Table B holds the same points as the rows below and some others, measured another way and shuffled. Each row below is followed by which row of B it is.
B:
1: [ -73   85 -117  -42  147   60   57  267   35 -210   81 -146   44  -39
  156   58  104  -12  -13   18   56 -174 -124]
2: [ 280  229   45 -133  160  -65 -203  101 -446   34  -56  158  -90   81
  -52   29 -110  -44  -84   43 -121 -469   73]
3: [ -44  133 -120 -119  202   89   17  309  -20 -250   60 -214  -15  -80
   91  108    5  -17  -44   92   43 -292 -177]
4: [  -5  -70  -43 -126   10  126  107  -12    4 -156  -32 -247  -90 -210
 -272   84 -286   -2   27  255   93 -152  -44]
5: [ 218  167    3 -169  161   -1 -154  127 -328  -75    5   71  -61   19
  -43   20 -114  -28  -83   73  -82 -425   14]
6: [-187  144 -139  190  111  -35  147  283   96  -82   29 -106   95   58
  351   84  329  -43   52 -121   96   -9  -87]
7: [ 116 -471   65 -303 -195   93  -12 -188   75 -294  262  201  140  -21
 -136 -367  -95   75  -43  -61   25  117  237]
8: [-257  232 -165  321   12 -195  282  147  103  189 -220 -206  -19   45
  238  147  214  -95   58 -155   94  142  -74]
9: [  14 -227  -16 -415   20   16  -42  -38  -72 -203 -120 -224 -192  -72
 -384   18 -413   85 -131  -25   54 -214   23]
10: [  66 -259   29   -4 -149   58   55  -65   89 -193  309  296  257   39
  173 -325  223    1   47  -64   20  178  216]
11: [-112  226 -133   38   94 -106  150  151  -42   62 -197 -271 -123  -57
   -5  154  -79  -79  -29   26   34 -126 -132]
12: [  10  -85  -20 -145   14  -45  -10   26  -76  -91  -37  -15  -39   44
  -56  -36  -67   27  -60 -108   26 -105   73]
13: [-140   -7  -94  -43   79  -46   69  165   32 -105  -71 -161  -37   43
   68   70   50   27  -26 -151   88  -70  -43]
14: [  36  272   51  441  -44 -277   86 -114 -305  483 -343  183  -76  184
   73  148  145  -96  126 -148    3    1  236]
15: [-216  -47 -122   22   43  -54  133  172  135 -121  -47 -168   11   57
  152   55  152   30    0 -207  127   48  -34]
16: [-212 -253  -41   23 -140 -133  178  -98  145   18 -156  -88  -27   85
  -46  -38   32   62   17 -299  150  250  152]
17: [  60   57  -77 -249  178  111  -53  239  -91 -284   98 -144  -30  -86
  -23   36 -105    1  -81  126    6 -353 -126]
18: [-125   76  -96   83  -27 -114  181   53   43   60 -113 -137  -25  -11
   49   19   15  -67    5  -60   52   62  -15]
19: [-102   80  -56  188    3  -36  171   19   -4   81 -145 -137  -39  -47
   -9  140   23  -40   93   45  105   -5   18]
20: [  14   41  -54  -16   77   29   19  168  -33 -156  111   31   83   12
  164  -40  131  -23   -3   -9   12 -124   -5]
21: [  25 -210  -21 -271   -2   62  -13   21    6 -255   88  -49    3  -42
 -123 -103 -138   56  -69  -22   39 -102   43]
22: [ 106  -50   51    6  -70   -5   38 -153 -144   49  -67   51  -51  -55
 -200  -15 -165  -21   48  114   22  -86  156]
23: [-117  -17  -81   36   13   69  176   53   89  -94  -57 -246  -39 -144
  -85  114  -84  -12   65  136  129  -34  -55]
24: [   8    3  -28  -36   20   61   84   -3  -58  -55  -72 -165  -81 -135
 -191  102 -195  -22   40  181   70 -151  -10]
25: [  51 -336   51  -81 -214  148  143 -241  115 -175  166   50  102 -178
 -221 -202 -165    0   89  211   79  152  172]
26: [ -94 -169  -35   61 -110   88  199  -67  157 -108   59  -95   67 -127
  -61  -44  -16  -12  103  111  128  138   59]
27: [-157   -2  -86  123  -15   39  222   29  115  -25  -93 -245  -30 -131
  -58  129  -36  -31   96  118  142   33  -39]
28: [  97  195  -66 -174  223   44  -83  252 -209 -165    4 -114  -76  -44
   -7   97 -103  -27  -83  105  -29 -429 -118]
29: [ 179  239   45   98  -24 -265  -26 -120 -383  354 -267  175 -128  128
  -77    3 -103 -106  -41  -85 -110 -158  177]
30: [ -68  -87  -64 -154   52   -2   32  109    7 -171  -13 -118  -32    8
  -16    3  -37   37  -56 -100   67  -97   -8]
31: [ 123 -136   38  -21  -83   21   -7  -24  -38 -133  237  291  194   54
  146 -267  167  -15   18  -46  -21   37  185]
32: [ 349  -61   19 -592  166  217 -247  110 -286 -424  217  -21  -69 -176
 -324 -110 -443   24 -178  317 -112 -590  -60]
33: [ -59  -94  -45  -32  -32  112  154  -18   74 -135    7 -198  -16 -180
 -164   39 -154  -12   54  199  112  -28  -17]
34: [-203 -269  -60  -92  -99  -72  154  -60  157  -80 -132 -184  -61   19
 -129   -8  -74   66  -16 -216  153  163   80]
35: [ 109   -2  -57 -307  148  164  -70  193  -89 -344  161 -116   -6 -132
  -87  -18 -168    7  -88  190   -8 -360 -112]
36: [-236 -392  -27   30 -232  -91  214 -160  262  -48  -43  -24   63   70
  -10 -146   94   68   42 -302  179  395  199]
37: [ -74   38 -112 -137   37    3  139   99   49 -120  -55 -270  -77 -134
 -102   30 -181  -43  -56   96   42  -94 -120]
38: [-192  -23  -88  101   17 -105  121  124   83  -23  -70  -65   32  117
  195   28  218   16   18 -261  104   83   40]
39: [-179  190 -170   85  188   15  116  370   84 -167   30 -211   50    0
  297  144  238  -32    6  -46   87 -130 -184]
40: [ 176  -83   -1 -490  127   73 -168   66 -242 -260  -13 -119 -169  -79
 -337   -1 -413   59 -172   85  -37 -445  -20]
41: [-117 -192  -67 -248    2  -22   56   19   45 -158 -134 -258 -140  -38
 -230   43 -232   72  -79 -104  109  -70    1]
42: [-127  -52 -104 -153   98   -4   53  173   42 -185  -60 -217  -61   -6
   -8   72  -38   44  -60 -105   90 -127  -74]
43: [  82  -19  -44 -251    5   38   44   -5  -77 -140    1 -149  -84 -158
 -239  -48 -315  -44  -76  183  -21 -182  -43]
44: [-126  164  -83  115  121 -180   42  180 -113  109 -231  -92  -84  158
  148  166  143   -9  -24 -271   58 -107    7]
45: [-255  -73  -74  351 -134  -32  318  -23  244   61  -40  -88  111  -19
  169   27  248  -38  181  -64  186  329   74]
46: [  42  -88  -59 -213   70  138    0  165   29 -337  227  -31   93  -76
   51 -110    2    5  -43   84   17 -159  -41]
47: [-261  -16  -78  430 -130  -76  324  -25  212  133  -85  -56  110   18
  221   52  312  -50  196  -96  179  341   92]
48: [  60   82  -30  -79  -15 -101   52  -29 -144   57 -111  -38  -85  -27
 -120  -24 -173  -65  -56   22  -34 -116   34]
49: [  46   14    7   34  -36    2   90  -86 -105   53 -106  -58  -73  -94
 -181   58 -168  -40   51  146   44  -93   77]
50: [  -1 -117  -51 -259   64   28  -17   92  -31 -222   14 -109  -46  -25
 -105  -30 -129   45  -87  -48   43 -173   -5]
51: [-113  127 -116   26   38  -64  173  105   30   -5 -114 -230  -64  -77
   -2   80  -60  -68  -12   38   53  -51  -96]
52: [ -47   -2  -76 -176  106  -22   -1  144  -59 -141  -75 -171  -96    3
  -61   76 -100   29  -85  -77   47 -204  -45]
53: [  -8  -95  -60 -290   99   44  -29  125  -43 -243   -5 -168  -75  -44
 -130   14 -175   50 -100  -16   46 -227  -41]
54: [  89 -236   14 -261  -63  199   57 -108   21 -267  110 -129  -24 -248
 -343  -70 -351   20    8  311   63 -122   30]
55: [   5 -245   47  112 -221   43  178 -236   89  -10   80  121  112  -70
  -84 -165    7  -20  128   77   93  228  221]
56: [  11  -71  -44 -164   28  134   79   10  -11 -183   -9 -234  -80 -201
 -261   69 -275    1    8  244   78 -178  -52]
57: [  39 -196  -44 -432   81  120  -63   87  -23 -363   79 -182  -70 -110
 -236  -48 -291   69 -129   68   38 -263  -52]
58: [ 309   43  107 -182   13   -7 -124 -174 -416   83 -135   84 -166  -71
 -397   23 -413  -27  -34  216  -79 -375  155]
59: [  -7    5  -78  -74   78   66   36  186   26 -229  156  -40   89  -36
  138  -50   93  -14  -13   32   33 -122  -54]
60: [-166  -26  -56    0   10 -200   92    1  -53  118 -327 -184 -172  105
 -106  147  -80   37  -38 -273  105  -13   70]
61: [ -96  225  -93  137   31 -179  149   77  -83  180 -237 -151 -105   15
   29  119  -15  -92   -7  -59   23  -48  -33]
62: [   8 -376   47  -57 -223  -24   70 -183  103 -120  173  254  176   85
   44 -322  120   43   20 -199   59  265  282]
63: [-335 -172 -106  118  -78 -128  240   19  229    7 -183 -215  -27   78
   61   71  134   48   44 -313  202  270   53]
64: [-265 -397  -18  177 -292 -149  265 -210  282   53  -58   71  111  133
   87 -185  225   56   93 -390  190  528  279]
65: [ 164   79   56  -27   -2  -37  -13 -123 -282  129 -174    7 -140  -61
 -276   79 -276  -41   18  160  -13 -238  111]
66: [  -1 -267   11    1 -262   -2  192 -200  165  -75  161  140  158  -60
  -13 -315   15  -38   48    2   38  308  187]
67: [ -66   46  -80   -5  -16  -65  147   35   21   -5  -76 -139  -37  -58
  -23   -5  -67  -60  -17    6   33   -4  -28]
68: [ 114  -53   51 -212    2 -172 -100 -125 -301  109 -273    7 -219   99
 -311   29 -297   40 -107 -164  -18 -221  173]
69: [ -81 -250  -15 -178  -75  -51   63  -97   24  -79 -127 -117 -101    8
 -222  -22 -187   68  -46 -146  100   26  108]
70: [-436 -211  -83  460 -242 -291  356  -94  324  236 -207   26  113  257
  330  -40  480   26  144 -570  229  633  238]
71: [ 120 -146   -2 -338   23  206   14  -47  -59 -278   57 -214 -100 -275
 -412    8 -443   14  -31  355   48 -278  -37]
72: [-120   30  -83  -21   85  -89   48  146  -29  -40 -125 -130  -61   77
   62   99   55   19  -34 -184   77  -94   -6]

[ -41  155   37  -98   48   71  -92  -67 -129  -67   69   85   75   86
  -62  186  116  114   77 -105 -208   11   69   26   66]
52
[-124   -2  -39   21 -134  -29  -45   49   16  -17   15   43   13  182
  -57  103    0  -41  -33  -92  -44  -70   80  -45  -34]
72
[-106  -35   -1   63 -117   -8  -55  -15   55  -25   21   43  -25  111
  -10   35   21  -76  -35  -34    5  -62   27  -39  -40]
67
[-132  -37   -5   49  -73 -157   30   19    9  143   23   73  -18   73
  -49   21  -97 -104   -5  -37  -16 -141  -38  -43 -145]
38
[ -77  194  124   22   28   67  -96  -56 -111   92   43  146  -18   38
  -59  202   18   72   92  -32 -205  -66   16   -8   24]
27
[ -11 -130   30   16  -26  146  -92 -296  135 -314   85   15  -23  -20
  147 -184  296  -72   16   43  114  103  -17   50   85]
54
[ -20 -150 -274 -394  -13 -466   29  168  -84 -147   13 -217  292  125
 -172   61  -82   -4 -122 -210  -46    1   11   17 -182]
29
[ -20   97   76  -71   53   67 -140 -162  -59 -128   47   47   24  -28
   -1   92  150   69   71   -2 -127   35   -5   45   80]
69
[  22   33  122  117  -72  126 -177   21   46   -7   48   12  -65   23
  -32  171    4   23  -96   11  -56   -1   10  -74   -3]
17
[ -66 -176 -148 -180  -60 -190  -13  -82   61 -256   19  -95  118   70
    5 -111  115  -85  -44  -69   84   30    0   43  -42]
22
[-169 -109 -317 -350 -117 -552   60  260  -86  -43  -74 -169  253  231
 -221  127 -186  -59 -103 -218  -61 -121   57  -15 -195]
14
[  -8 -220  148  137    0 -243 -112 -152  201  103  -40  -79 -179 -322
   65 -178 -133 -217 -105  290  208  -90 -322  -39 -211]
62
[ -35  -43   55   54  -24   64  -52 -136   43  -67   84   65  -26   21
   40  -31  111  -48    9   -6    6    0  -18   -2  -14]
33
[  62  -43   85   68  -19   94 -117  -36   55  -51   97   -9  -19   -8
    2   54   54   -1  -91   -9   -8   42  -22  -44  -38]
53
[ 146  -61   96   31   -8  174 -186  -63   80 -187  117  -70    3  -37
   22   58  135   46 -132   -3    0  137   -9  -28   17]
9
[ -93 -109   60  110  -56  -33  -22 -160  111   -1   30   70  -92  -32
   68 -123   49 -144    7   73   96  -60  -89  -10  -72]
26
[ -19   30  199  227  -98  126 -217  -17  103   77  -10   41 -178  -66
    2  143  -50  -34  -87  131   -9  -53  -57  -92  -17]
34
[-140 -177   43   61  -18 -155  -17 -302  149  -64  -23   46 -118 -158
  132 -274   80 -218   58  182  184  -80 -190   45  -76]
66
[ -62  -84   66   92  -33   20  -44 -182   92  -53   56   64  -71  -27
   74 -109   98 -109   15   55   71  -26  -71    2  -42]
46
[  48  -99  -91 -159  -26  117  -95 -149   40 -420  114  -71  140  117
   48  -48  317   42  -38 -128   11  175  100   60  102]
40
[ -59  -94  -72  -63 -105  -81  -78    5   61 -160   10  -65   53   97
  -27   23   55  -51  -80  -53   27   -1   32  -15  -29]
49
[-180  197   -1  -35  -12 -150   47  100 -189  266   26  174   50  178
 -158  245 -139   33  102 -154 -251 -186   50  -35 -100]
8
[  33  197  188   36   51  216 -217  -93  -75  -40   62   87  -34  -33
  -32  248  108  143   38    8 -206   46   21   -6  102]
41
[ -36   56  138  193 -128  200 -175    5   71    4   25   68 -113   74
   -8  174   27    3  -67   23  -52  -24   52  -76   34]
37
[-145 -214  -57  -60  -30 -306   21 -196  116  -78  -31  -28  -26  -97
   64 -250   17 -216   14  107  170  -86 -166   40 -133]
31
[-149 -112 -129  -97 -113  -60    1 -134   62 -262   21    7   74  162
   37 -105  191  -92   28  -85   59    2   75   50   37]
12
[-156  -58  101  180  -44 -367   44   83   37  481  -46   81 -154 -101
  -84   19 -377 -210  -47  119   31 -292 -230 -111 -335]
70
[ -31  -11  -57  -57  -94   10  -73   68   -8 -112   54  -17   82  175
  -64  134   55   26  -70 -138  -74   13   99  -29   -9]
28
[   3  -75 -103 -164  -99 -116 -161   96   32 -230  -17 -169  118   93
  -93  141   30   26 -155  -80  -22   56   55  -23  -14]
65
[-183 -278   -4   87  -99 -261    4 -263  230  -59  -62    4 -144 -143
  135 -348   21 -314    5  211  287 -124 -212   21 -131]
10
